Below are the code and all the weights of a small trained network. Each question names an input and a class and asks about switching units off, where a switched-off unit gives its printed mean instead of its output.

import numpy as np


def w(rows, s, z=0):
    codes = np.array(rows[::2]) - 128.0
    scale = np.full(codes.shape[1], s)
    scale[-1] = z or s
    return codes * scale


def f(y):
    return y / 2 * (1 + np.tanh(0.7978845608 * (y + 0.044715 * y**3)))


def log_softmax(a):
    a = a - a.max(-1, keepdims=True)
    return a - np.log(np.exp(a).sum(-1, keepdims=True))


def net(x, mask):
    res = np.array(x, float).reshape(1, 7) / 4 @ E
    y = f(res @ A[0][:, :-1].T + A[0][:, -1])
    res = res + np.where(mask, y, B[0][:, -1]) @ B[0][:, :-1]
    return log_softmax(res[-1] @ U[:, :-1].T + U[:, -1])


A, B = {}, {}
E = w([
[147,122,130,133,187,131],'x0',
[134,123,128,129,148,125],'x1',
[140,160,1,20,168,102],'x2',
[6,252,104,189,184,131],'x3',
[190,233,224,75,112,40],'x4',
[110,131,129,126,81,118],'x5',
[150,130,120,137,158,136],'x6',
],0.0094)
A[0] = w([
[110,152,108,171,107,127,150],'n0',
[147,86,215,179,107,132,134],'n1',
[142,112,72,144,113,138,140],'n2',
[150,182,157,148,116,122,82],'n3',
[95,124,124,135,139,131,104],'n4',
[85,146,29,71,140,109,10],'n5',
[93,148,115,100,164,123,110],'n6',
[177,122,195,183,108,147,48],'n7',
[178,149,127,37,112,117,88],'n8',
[121,150,47,87,158,132,179],'n9',
[132,80,76,133,121,179,181],'n10',
[67,92,161,129,143,132,99],'n11',
[175,11,160,127,97,169,40],'n12',
[97,42,50,102,123,246,72],'n13',
[154,133,137,29,121,85,98],'n14',
[159,83,143,69,153,106,122],'n15',
[159,189,207,147,118,111,103],'n16',
[46,235,121,118,162,142,55],'n17',
[65,132,140,190,133,246,109],'n18',
[159,138,128,142,166,127,114],'n19',
[43,103,125,204,143,156,119],'n20',
[99,137,138,193,98,70,119],'n21',
],0.012)
B[0] = w([
[97,105,166,138,149,151,170],'n0',
[106,155,22,47,145,2,223],'n1',
[123,150,138,161,161,82,169],'n2',
[93,72,151,157,157,119,150],'n3',
[134,155,104,131,118,159,136],'n4',
[22,42,59,193,179,137,184],'n5',
[90,146,116,123,78,103,161],'n6',
[156,207,131,71,69,99,170],'n7',
[173,127,206,197,79,183,190],'n8',
[155,179,134,78,85,128,246],'n9',
[98,90,96,88,168,110,227],'n10',
[174,103,166,138,124,138,144],'n11',
[46,90,85,144,227,73,211],'n12',
[150,147,87,5,80,38,240],'n13',
[190,166,228,144,141,164,196],'n14',
[178,145,132,127,93,132,186],'n15',
[75,54,36,107,142,78,199],'n16',
[142,114,42,21,111,49,224],'n17',
[92,133,166,210,107,207,224],'n18',
[112,111,146,155,122,111,135],'n19',
[152,67,196,190,127,206,223],'n20',
[99,107,138,162,156,144,166],'n21',
],0.0088,0.012)
U = w([
[72,136,94,136,211,41,251],'0',
[199,190,109,65,91,2,48],'1',
[197,175,246,202,127,240,77],'2',
],0.0085,0.0014)

Each question gives the input, the list of numbers given to net, and the class t.
The units are the neurons (one row each of A and B). Each row of codes is followed by its name. A weight is (code - 128) times the scale printed after its matrix; where a second scale follows, it is the last column's (A, B and U).
mask holds one flag per neuron, in row order. A switched-off neuron (its flag False) gives its mean, the last column of its row in B, instead of its output. The means were averaged over made-up inputs and are rounded, as every weight is.
A unit's drop is (log p(t) with every unit on - log p(t) with that unit switched off) / (log p(t) with every unit on - log p(t) with every unit switched off).
The circuit of an input: a set's keep is (log p(t) with only the set's units on - log p(t) with every unit switched off) / (log p(t) with every unit on - log p(t) with every unit switched off). Starting from the 12 units with the biggest drops (on a tie, the unit counted first), units are removed one at a time, each time the one whose removal leaves the highest keep (on an exact tie, the one counted first), for as long as the keep stays at least 0.8.
circuit, biggest first: the units of the circuit, biggest drop first
unit that matters most: the unit with the biggest drop
top k neurons: the k neurons with the biggest drops, biggest first
drop of u: that unit's drop, to one decimal
input [-4,-4,-4,3,8,-1,0], class 0: unit that matters most	n16
input [2,7,6,8,1,0,-7], class 1: top 2 neurons	n17, n9
input [2,6,-1,1,6,-4,1], class 0: top 3 neurons	n13, n9, n16
input [-6,-7,-1,2,2,2,-5], class 0: top 2 neurons	n13, n9
input [-7,1,0,5,-4,2,-8], class 2: circuit, biggest first	n20, n1
input [-2,1,-6,-8,0,-8,4], class 0: top 4 neurons	n12, n13, n9, n17
input [-3,8,-2,-5,-2,-4,-7], class 0: top 3 neurons	n12, n9, n17
input [4,8,2,0,-2,5,5], class 1: top 3 neurons	n12, n5, n18
input [3,-1,-5,1,-8,-5,8], class 2: top 4 neurons	n20, n18, n17, n16
input [-4,2,-4,4,6,-5,6], class 0: top 4 neurons	n16, n13, n9, n3
input [4,-5,6,-6,-8,-2,-5], class 1: top 2 neurons	n13, n9
input [6,5,6,8,1,-8,-5], class 1: top 3 neurons	n17, n9, n12
input [1,0,-5,-7,-2,-4,-5], class 0: top 2 neurons	n12, n9
input [-2,-4,0,-6,-2,-2,7], class 0: top 3 neurons	n12, n9, n17
input [8,7,0,-7,0,7,-1], class 0: top neuron	n12
input [-2,-7,-2,5,8,3,-7], class 0: drop of n16	0.3
input [-5,-4,-5,6,7,-5,-8], class 0: drop of n15	0.0
input [-7,-4,4,0,-3,-8,6], class 1: drop of n16	0.1
